Here is a tiny trained network, its code and every weight. The questions are about switching its units off for an input and a class, where a switched-off unit gives its printed mean instead of its output.

import numpy as np


def w(rows, s, z=0):
    codes = np.array(rows[::2]) - 128.0
    scale = np.full(codes.shape[1], s)
    scale[-1] = z or s
    return codes * scale


def f(y):
    return np.maximum(y, 0)


def log_softmax(a):
    a = a - a.max(-1, keepdims=True)
    return a - np.log(np.exp(a).sum(-1, keepdims=True))


def net(x, mask):
    res = np.array(x, float).reshape(1, 5) / 4 @ E
    y = f(res @ A[0][:, :-1].T + A[0][:, -1])
    res = res + np.where(mask, y, B[0][:, -1]) @ B[0][:, :-1]
    return log_softmax(res[-1] @ U[:, :-1].T + U[:, -1])


A, B = {}, {}
E = w([
[230,198,175,119,199,1,181,166],'x0',
[191,92,153,244,199,170,177,85],'x1',
[109,122,27,210,106,99,74,134],'x2',
[41,159,144,253,130,76,116,144],'x3',
[98,196,58,70,173,162,158,109],'x4',
],0.0094)
A[0] = w([
[184,134,68,155,131,157,72,152,198],'n0',
[234,98,189,170,162,92,165,105,194],'n1',
[93,153,122,174,71,60,137,151,128],'n2',
[46,163,222,42,77,137,140,144,219],'n3',
[114,85,117,56,49,128,106,130,214],'n4',
[174,160,77,58,213,90,161,130,155],'n5',
[155,41,47,136,55,164,136,151,201],'n6',
[62,97,183,11,84,139,94,137,146],'n7',
[106,114,127,190,126,195,108,93,145],'n8',
[86,116,43,190,88,85,96,125,145],'n9',
[99,123,139,185,135,198,171,126,213],'n10',
[188,101,197,150,145,108,130,157,142],'n11',
[119,143,114,205,151,102,146,148,254],'n12',
[153,101,191,143,182,119,120,167,122],'n13',
[91,167,73,151,137,69,117,152,235],'n14',
[114,112,85,131,122,173,141,101,158],'n15',
[113,139,105,74,94,166,100,117,183],'n16',
[159,175,138,61,170,126,151,119,190],'n17',
[133,83,130,237,186,214,145,104,157],'n18',
[82,135,203,99,158,154,111,108,135],'n19',
],0.011,0.0029)
B[0] = w([
[71,158,158,98,152,93,102,61,183],'n0',
[249,193,230,195,72,141,136,116,247],'n1',
[103,72,131,172,169,85,117,139,189],'n2',
[167,29,125,125,114,145,211,168,235],'n3',
[53,54,175,56,86,175,84,129,232],'n4',
[99,231,75,81,109,60,176,174,223],'n5',
[78,146,167,65,95,140,33,48,223],'n6',
[108,32,105,145,71,199,192,205,249],'n7',
[109,159,44,122,200,155,121,116,207],'n8',
[120,37,125,169,191,83,50,105,226],'n9',
[189,128,45,145,193,168,141,131,200],'n10',
[156,147,209,180,80,152,154,116,205],'n11',
[164,119,147,163,191,104,118,127,207],'n12',
[156,176,163,180,87,142,143,104,186],'n13',
[109,103,78,172,171,49,130,203,199],'n14',
[132,169,56,134,131,165,69,137,187],'n15',
[173,120,90,136,68,195,75,214,211],'n16',
[127,198,95,113,134,93,191,186,214],'n17',
[159,149,71,154,242,199,167,76,250],'n18',
[164,149,115,133,101,138,167,118,175],'n19',
],0.014,0.013)
U = w([
[85,225,78,53,131,27,226,220,25],'0',
[23,108,76,40,91,173,17,159,133],'1',
[181,179,241,194,129,92,203,128,193],'2',
[126,153,59,112,252,210,209,32,200],'3',
[76,76,124,205,193,17,69,192,60],'4',
[71,100,168,101,150,162,69,40,2],'5',
[80,31,118,68,63,188,254,226,252],'6',
],0.0073,0.0015)

Each question gives the input, the list of numbers given to net, and the class t.
The units are the neurons (one row each of A and B). Each row of codes is followed by its name. A weight is (code - 128) times the scale printed after its matrix; where a second scale follows, it is the last column's (A, B and U).
mask holds one flag per neuron, in row order. A switched-off neuron (its flag False) gives its mean, the last column of its row in B, instead of its output. The means were averaged over made-up inputs and are rounded, as every weight is.
A unit's drop is (log p(t) with every unit on - log p(t) with that unit switched off) / (log p(t) with every unit on - log p(t) with every unit switched off).
The circuit of an input: a set's keep is (log p(t) with only the set's units on - log p(t) with every unit switched off) / (log p(t) with every unit on - log p(t) with every unit switched off). Starting from the 12 units with the biggest drops (on a tie, the unit counted first), units are removed one at a time, each time the one whose removal leaves the highest keep (on an exact tie, the one counted first), for as long as the keep stays at least 0.8.
units of the circuit, in order: the units of the circuit, biggest drop first
unit that matters most: the unit with the biggest drop
top k neurons: the k neurons with the biggest drops, biggest first
drop of u: that unit's drop, to one decimal
input [7,-1,8,-4,-2], class 2: units of the circuit, in order	[n1]
input [-6,1,2,2,-4], class 3: top 2 neurons	[n18; n8]
input [5,0,7,-1,-7], class 2: top 2 neurons	[n1; n11]
input [-4,-5,3,4,-7], class 4: top 2 neurons	[n9; n2]
input [-5,-5,2,-8,-8], class 1: top 2 neurons	[n6; n4]
input [2,2,5,-3,2], class 0: top 2 neurons	[n18; n5]
input [-3,-5,8,2,-1], class 4: top 2 neurons	[n9; n14]
input [-1,2,5,-4,2], class 1: top 2 neurons	[n1; n6]
input [-4,1,8,5,8], class 4: top 2 neurons	[n9; n14]
input [8,3,7,-6,1], class 2: top 3 neurons	[n1; n11; n8]
input [3,6,-7,5,5], class 2: drop of n1	0.1
input [0,-5,7,1,5], class 4: drop of n14	0.2
input [-3,-5,3,-2,-6], class 1: drop of n16	0.0
input [-6,-4,0,0,-7], class 1: unit that matters most	n6
